Below are the code and all the weights of a small trained network. Each question names an input and a target symbol and asks about switching units off, where a switched-off unit gives its printed mean instead of its output.

import numpy as np


def w(rows, s, z=0):
    codes = np.array(rows[::2]) - 128.0
    scale = np.full(codes.shape[1], s)
    scale[-1] = z or s
    return codes * scale


def f(y):
    return y / 2 * (1 + np.tanh(0.7978845608 * (y + 0.044715 * y**3)))


def softmax(a):
    e = np.exp(a - a.max(-1, keepdims=True))
    return e / e.sum(-1, keepdims=True)


def log_softmax(a):
    a = a - a.max(-1, keepdims=True)
    return a - np.log(np.exp(a).sum(-1, keepdims=True))


def net(x, mask):
    ids = ['Ψαβδεησ'.index(c) for c in x.split()]
    T = len(ids)
    res = E[ids] + P[:T]
    u = 0
    for l in range(3):
        q, k, v = (res @ M[l].T for M in (Q, K, V))
        z = softmax(np.where(np.tri(T) > 0, q @ k.T / 3**0.5, -1e9)) @ v
        res = res + np.where(mask[u], z, O[l][:, -1]) @ O[l][:, :-1]
        u += 1
        y = f(res @ A[l][:, :-1].T + A[l][:, -1])
        res = res + np.where(mask[u : u + 4], y, B[l][:, -1]) @ B[l][:, :-1]
        u += 4
    return log_softmax(res[-1] @ U[:, :-1].T + U[:, -1])


Q, K, V, O, A, B = {}, {}, {}, {}, {}, {}
E = w([
[155,75,222,42,134,156,90,63,121,57],'Ψ',
[69,122,155,249,160,134,114,94,196,82],'α',
[130,202,155,195,191,70,124,183,153,116],'β',
[57,193,74,123,128,181,149,87,149,145],'δ',
[102,162,168,108,151,161,98,131,111,111],'ε',
[182,59,132,144,151,106,134,102,160,157],'η',
[157,92,136,185,71,96,60,123,129,170],'σ',
],0.013)
P = w([
[159,52,183,129,72,152,136,206,129,78],'0',
[40,132,231,121,67,84,67,165,120,166],'1',
[195,142,2,148,127,107,166,49,63,76],'2',
[154,153,163,183,104,187,196,179,184,191],'3',
[56,168,128,78,150,104,100,180,116,124],'4',
[182,109,102,197,148,94,63,22,130,69],'5',
],0.0076)
Q[0] = w([
[89,129,53,5,171,142,109,172,2,49],'L0H1',
[35,187,156,116,175,69,65,250,131,161],'L0H1',
[129,203,60,146,194,163,224,107,111,122],'L0H1',
],0.0054)
K[0] = w([
[119,158,209,112,130,232,194,194,141,119],'L0H1',
[43,255,142,121,192,76,59,193,175,63],'L0H1',
[174,177,79,109,120,186,230,163,110,79],'L0H1',
],0.0051)
V[0] = w([
[253,36,38,102,51,101,205,13,87,154],'L0H1',
[206,84,62,40,163,117,57,179,52,150],'L0H1',
[104,17,53,161,40,222,163,15,110,143],'L0H1',
],0.0045)
O[0] = w([
[166,103,157,62,160,51,188,143,239,63,169],'L0H1',
[142,68,135,107,54,106,176,161,84,27,59],'L0H1',
[163,188,180,61,122,54,71,117,254,161,254],'L0H1',
],0.0075,0.00095)
A[0] = w([
[223,15,228,96,110,46,165,130,206,31,128],'L0N1',
[219,89,20,108,129,97,82,65,57,43,199],'L0N2',
[151,93,146,132,169,218,84,45,128,225,251],'L0N3',
[114,159,44,255,231,127,174,82,146,19,195],'L0N4',
],0.0046,0.0032)
B[0] = w([
[68,148,76,141,204,175,143,170,192,96,254],'L0N1',
[141,57,122,197,166,49,92,32,154,99,178],'L0N2',
[2,132,184,220,168,140,69,144,217,53,204],'L0N3',
[230,104,94,55,180,187,119,83,95,91,173],'L0N4',
],0.007,0.0058)
Q[1] = w([
[176,167,157,180,122,228,178,115,252,147],'L1H1',
[135,116,115,211,195,160,81,94,73,23],'L1H1',
[188,244,207,197,241,216,186,124,214,165],'L1H1',
],0.0043)
K[1] = w([
[254,99,23,125,185,94,103,66,148,61],'L1H1',
[65,179,97,167,126,187,106,106,92,132],'L1H1',
[212,189,26,122,235,102,88,45,122,74],'L1H1',
],0.0053)
V[1] = w([
[193,67,89,167,80,97,196,232,158,210],'L1H1',
[169,13,100,253,81,132,81,119,85,106],'L1H1',
[206,100,142,187,182,139,184,79,60,72],'L1H1',
],0.0049)
O[1] = w([
[3,86,30,179,203,101,139,163,56,123,24],'L1H1',
[101,126,173,162,224,68,31,231,155,123,254],'L1H1',
[203,44,58,85,208,142,52,161,161,175,131],'L1H1',
],0.0055,0.004)
A[1] = w([
[81,208,171,160,2,124,69,167,34,205,111],'L1N1',
[151,142,27,176,145,54,155,81,102,93,105],'L1N2',
[102,113,178,77,131,84,93,155,73,85,3],'L1N3',
[71,145,172,73,155,147,114,42,34,87,184],'L1N4',
],0.0055,0.0019)
B[1] = w([
[136,65,31,85,78,255,102,83,125,81,253],'L1N1',
[181,179,167,157,172,141,141,64,197,174,167],'L1N2',
[180,115,150,75,179,99,157,57,80,88,122],'L1N3',
[188,187,114,181,93,143,120,93,188,82,165],'L1N4',
],0.0073,0.0041)
Q[2] = w([
[151,192,235,123,135,82,154,153,176,216],'L2H1',
[174,162,170,219,85,209,176,255,221,190],'L2H1',
[198,112,48,43,129,106,130,172,13,149],'L2H1',
],0.0041)
K[2] = w([
[121,137,172,152,215,110,130,51,224,158],'L2H1',
[254,209,56,97,190,38,86,17,152,135],'L2H1',
[60,141,17,25,167,223,175,203,119,99],'L2H1',
],0.0044)
V[2] = w([
[119,156,94,160,153,101,175,163,140,220],'L2H1',
[74,46,197,92,154,87,63,149,173,58],'L2H1',
[132,122,92,92,255,180,180,140,170,108],'L2H1',
],0.0064)
O[2] = w([
[87,102,64,107,233,132,254,108,148,121,55],'L2H1',
[209,190,105,118,79,29,104,190,216,175,254],'L2H1',
[130,153,4,200,113,180,120,87,149,58,141],'L2H1',
],0.0061,0.0081)
A[2] = w([
[92,243,133,96,49,73,52,77,197,181,14],'L2N1',
[148,202,121,251,112,154,46,79,205,95,2],'L2N2',
[234,180,175,220,138,117,29,131,144,124,94],'L2N3',
[183,129,225,3,180,82,110,192,154,95,188],'L2N4',
],0.0043,0.0034)
B[2] = w([
[140,113,46,193,159,2,183,122,27,52,188],'L2N1',
[65,88,91,82,172,32,185,43,76,77,237],'L2N2',
[120,68,184,52,199,105,145,83,115,139,252],'L2N3',
[206,205,128,185,121,128,174,215,107,82,176],'L2N4',
],0.0062,0.011)
U = w([
[238,140,143,36,122,86,131,96,96,68,81],'Ψ',
[10,79,185,143,216,41,116,45,113,140,21],'α',
[92,31,112,195,212,191,85,160,53,137,37],'β',
[85,100,179,85,46,225,146,57,161,95,219],'δ',
[148,35,203,83,42,157,17,164,154,194,236],'ε',
[40,145,1,193,92,114,159,149,105,40,76],'η',
[29,207,213,227,131,80,102,245,176,202,253],'σ',
],0.0046,0.0033)

Each question gives the input, a string of symbols that net reads in full, and the target symbol t.
The units are the heads (3 rows each of Q, K, V and O) and the neurons (one row each of A and B). Each row of codes is followed by its name. A weight is (code - 128) times the scale printed after its matrix; where a second scale follows, it is the last column's (O, A, B and U).
mask holds one flag per unit, layer by layer, with each layer's heads first. A switched-off unit (its flag False) gives its mean, the last column of its rows in O or B, instead of its output. The means were averaged over made-up inputs and are rounded, as every weight is.
A unit's drop is (log p(t) with every unit on - log p(t) with that unit switched off) / (log p(t) with every unit on - log p(t) with every unit switched off).
The circuit of an input: a set's keep is (log p(t) with only the set's units on - log p(t) with every unit switched off) / (log p(t) with every unit on - log p(t) with every unit switched off). Starting from the 12 units with the biggest drops (on a tie, the unit counted first), units are removed one at a time, each time the one whose removal leaves the highest keep (on an exact tie, the one counted first), for as long as the keep stays at least 0.8.
circuit, biggest first: the units of the circuit, biggest drop first
most important unit: the unit with the biggest drop
top k neurons: the k neurons with the biggest drops, biggest first
k most important neurons of layer l: the k neurons of layer l with the biggest drops, biggest first
drop of u: that unit's drop, to one decimal
input ε Ψ β σ σ, target ε: top 2 neurons -> [L0N1; L1N1]
input ε α η β, target η: top 2 neurons -> [L0N1; L1N2]
input ε δ δ δ, target δ: circuit, biggest first -> [L2H1; L1H1]
input σ α σ δ, target σ: circuit, biggest first -> [L1H1; L1N1; L0N2]
input η Ψ η α, target η: top 2 neurons -> [L0N1; L0N2]
input σ δ β σ, target β: top 2 neurons -> [L1N2; L0N3]
input δ ε Ψ η, target Ψ: most important unit -> L1H1
input ε δ η η, target η: circuit, biggest first -> [L0H1; L2H1; L0N1]
input η Ψ Ψ ε, target Ψ: top 3 neurons -> [L0N2; L0N1; L2N1]
input α σ ε ε, target ε: top 3 neurons -> [L0N1; L0N2; L1N4]
input ε σ η σ σ, target ε: top 2 neurons -> [L1N1; L0N1]
input σ δ α σ, target α: 2 most important neurons of layer 0 -> [L0N4; L0N3]
input σ α ε η η, target σ: top 2 neurons -> [L1N1; L2N2]
input σ σ σ σ η, target σ: top neuron -> [L2N2]
input σ Ψ σ ε, target σ: 2 most important neurons of layer 0 -> [L0N2; L0N4]
input ε α δ σ, target δ: top 2 neurons -> [L1N1; L0N2]
input δ η Ψ σ, target Ψ: top 2 neurons -> [L0N2; L2N1]
input Ψ σ η α, target η: 2 most important neurons of layer 1 -> [L1N2; L1N1]
input ε ε ε β, target ε: top 3 neurons -> [L0N1; L2N1; L0N2]
input η δ Ψ σ, target Ψ: top neuron -> [L0N2]
input σ Ψ β, target Ψ: drop of L0N4 -> 0.9
input β σ η δ, target η: drop of L0N1 -> 0.2
input Ψ Ψ η σ, target η: top 3 neurons -> [L0N1; L1N2; L0N2]
input σ η Ψ δ, target Ψ: drop of L2N3 -> 0.1
input σ ε σ σ β σ, target α: drop of L2N4 -> -0.1
input ε σ β, target Ψ: 3 most important neurons of layer 0 -> [L0N4; L0N3; L0N1]
input σ σ σ δ, target σ: 2 most important neurons of layer 2 -> [L2N2; L2N3]
input σ ε δ, target Ψ: most important unit -> L0N4
input Ψ σ η ε, target η: 3 most important neurons of layer 0 -> [L0N1; L0N2; L0N4]
